Below are the code and all the weights of a small trained network. Each question names an input and a class and asks about switching units off, where a switched-off unit gives its printed mean instead of its output.

import numpy as np


def w(rows, s, z=0):
    codes = np.array(rows[::2]) - 128.0
    scale = np.full(codes.shape[1], s)
    scale[-1] = z or s
    return codes * scale


def norm(h):
    return h / np.sqrt((h * h).mean(-1, keepdims=True) + 1e-5)


def f(y):
    return np.maximum(y, 0)


def log_softmax(a):
    a = a - a.max(-1, keepdims=True)
    return a - np.log(np.exp(a).sum(-1, keepdims=True))


def net(x, mask):
    res = np.array(x, float).reshape(1, 6) / 4 @ E
    u = 0
    for l in range(2):
        y = f(norm(res) @ A[l][:, :-1].T + A[l][:, -1])
        res = res + np.where(mask[u : u + 7], y, B[l][:, -1]) @ B[l][:, :-1]
        u += 7
    return log_softmax(norm(res)[-1] @ U[:, :-1].T + U[:, -1])


A, B = {}, {}
E = w([
[98,109,202,104,160,110,151,167,126],'x0',
[106,186,182,134,158,227,159,73,73],'x1',
[155,49,228,76,121,34,185,75,77],'x2',
[55,170,162,2,13,144,115,121,154],'x3',
[118,6,154,189,51,181,10,172,78],'x4',
[147,85,167,107,70,88,77,132,185],'x5',
],0.0082)
A[0] = w([
[113,182,116,180,94,201,106,169,128,28],'0.n1',
[132,115,147,87,132,83,123,109,138,69],'0.n2',
[123,128,78,250,151,152,130,109,109,142],'0.n3',
[119,127,181,124,157,148,174,119,58,140],'0.n4',
[158,105,185,150,198,85,145,140,126,121],'0.n5',
[152,69,134,171,171,132,137,147,132,2],'0.n6',
[92,131,152,101,87,88,108,168,148,74],'0.n7',
],0.012,0.0052)
B[0] = w([
[80,156,124,143,181,220,150,35,153,192],'0.n1',
[135,129,142,124,176,159,195,108,185,164],'0.n2',
[215,154,164,214,149,179,153,254,167,254],'0.n3',
[48,35,80,109,133,68,188,34,76,215],'0.n4',
[70,53,252,166,191,153,72,165,143,214],'0.n5',
[169,49,137,153,151,96,92,166,60,167],'0.n6',
[183,66,116,144,85,116,76,247,84,180],'0.n7',
],0.0073,0.0082)
A[1] = w([
[113,117,169,172,87,187,68,127,136,149],'1.n1',
[198,102,141,140,176,36,167,132,140,141],'1.n2',
[196,125,89,196,168,141,133,111,54,34],'1.n3',
[161,201,185,86,76,89,169,132,132,115],'1.n4',
[128,163,53,63,78,156,100,74,173,167],'1.n5',
[147,108,71,234,166,136,96,114,97,4],'1.n6',
[158,204,1,147,185,67,190,187,200,30],'1.n7',
],0.0097,0.0043)
B[1] = w([
[81,131,45,152,132,152,73,111,127,232],'1.n1',
[38,104,144,127,206,132,110,122,121,254],'1.n2',
[195,23,142,170,50,92,67,168,89,214],'1.n3',
[172,103,244,218,177,212,203,140,124,171],'1.n4',
[191,127,198,173,147,18,127,138,110,205],'1.n5',
[237,51,208,220,172,99,177,133,197,220],'1.n6',
[132,209,45,2,116,66,76,157,155,236],'1.n7',
],0.0084,0.0062)
U = w([
[196,12,194,214,161,101,110,200,153,191],'0',
[209,167,211,113,124,120,235,88,125,29],'1',
[113,183,60,181,130,252,69,134,155,83],'2',
[96,68,84,85,4,100,14,166,89,137],'3',
[188,241,54,66,162,71,152,157,168,108],'4',
[130,177,129,164,145,197,190,81,85,78],'5',
[26,124,178,81,209,113,209,22,90,216],'6',
[111,88,146,21,37,123,214,113,37,3],'7',
],0.014,0.0074)

Each question gives the input, the list of numbers given to net, and the class t.
The units are the neurons (one row each of A and B). Each row of codes is followed by its name. A weight is (code - 128) times the scale printed after its matrix; where a second scale follows, it is the last column's (A, B and U).
mask holds one flag per neuron, layer by layer. A switched-off neuron (its flag False) gives its mean, the last column of its row in B, instead of its output. The means were averaged over made-up inputs and are rounded, as every weight is.
A unit's drop is (log p(t) with every unit on - log p(t) with that unit switched off) / (log p(t) with every unit on - log p(t) with every unit switched off).
The circuit of an input: a set's keep is (log p(t) with only the set's units on - log p(t) with every unit switched off) / (log p(t) with every unit on - log p(t) with every unit switched off). Starting from the 12 units with the biggest drops (on a tie, the unit counted first), units are removed one at a time, each time the one whose removal leaves the highest keep (on an exact tie, the one counted first), for as long as the keep stays at least 0.8.
circuit, biggest first: the units of the circuit, biggest drop first
top k neurons: the k neurons with the biggest drops, biggest first
top k neurons in layer l: the k neurons of layer l with the biggest drops, biggest first
drop when u is switched off: that unit's drop, to one decimal
input [3,-3,-5,4,1,-1], class 3: circuit, biggest first : [0.n3]
input [8,5,8,5,5,0], class 6: top 2 neurons in layer 1 : [1.n3; 1.n7]
input [5,0,5,2,8,-8], class 3: circuit, biggest first : [1.n6; 0.n3]
input [-6,-6,4,2,-4,2], class 4: circuit, biggest first : [1.n7; 0.n5]
input [4,-7,0,-2,-8,1], class 6: top 3 neurons : [1.n2; 0.n5; 0.n3]
input [-6,8,5,8,-3,4], class 1: top 4 neurons : [1.n4; 1.n2; 1.n5; 0.n5]
input [8,8,6,4,7,8], class 3: circuit, biggest first : [1.n6; 0.n3]
input [4,5,-6,-1,-4,-2], class 4: circuit, biggest first : [0.n5; 1.n7]
input [0,-4,8,7,0,-1], class 7: top 3 neurons in layer 0 : [0.n3; 0.n7; 0.n5]
input [6,-6,2,-6,-7,-2], class 6: top 2 neurons in layer 0 : [0.n3; 0.n7]
input [-4,2,1,-1,1,8], class 3: top 2 neurons : [1.n6; 0.n3]
input [-8,0,3,6,-3,-6], class 1: top 3 neurons : [1.n5; 1.n4; 1.n2]
input [-5,3,-6,0,-5,-1], class 4: drop when 1.n7 is switched off : 0.4
input [-2,8,-2,-8,-6,-1], class 0: top neuron : [1.n3]
input [8,-2,-1,1,8,-5], class 3: drop when 0.n5 is switched off : 0.1
input [-8,5,4,7,-5,3], class 1: drop when 1.n5 is switched off : 0.3
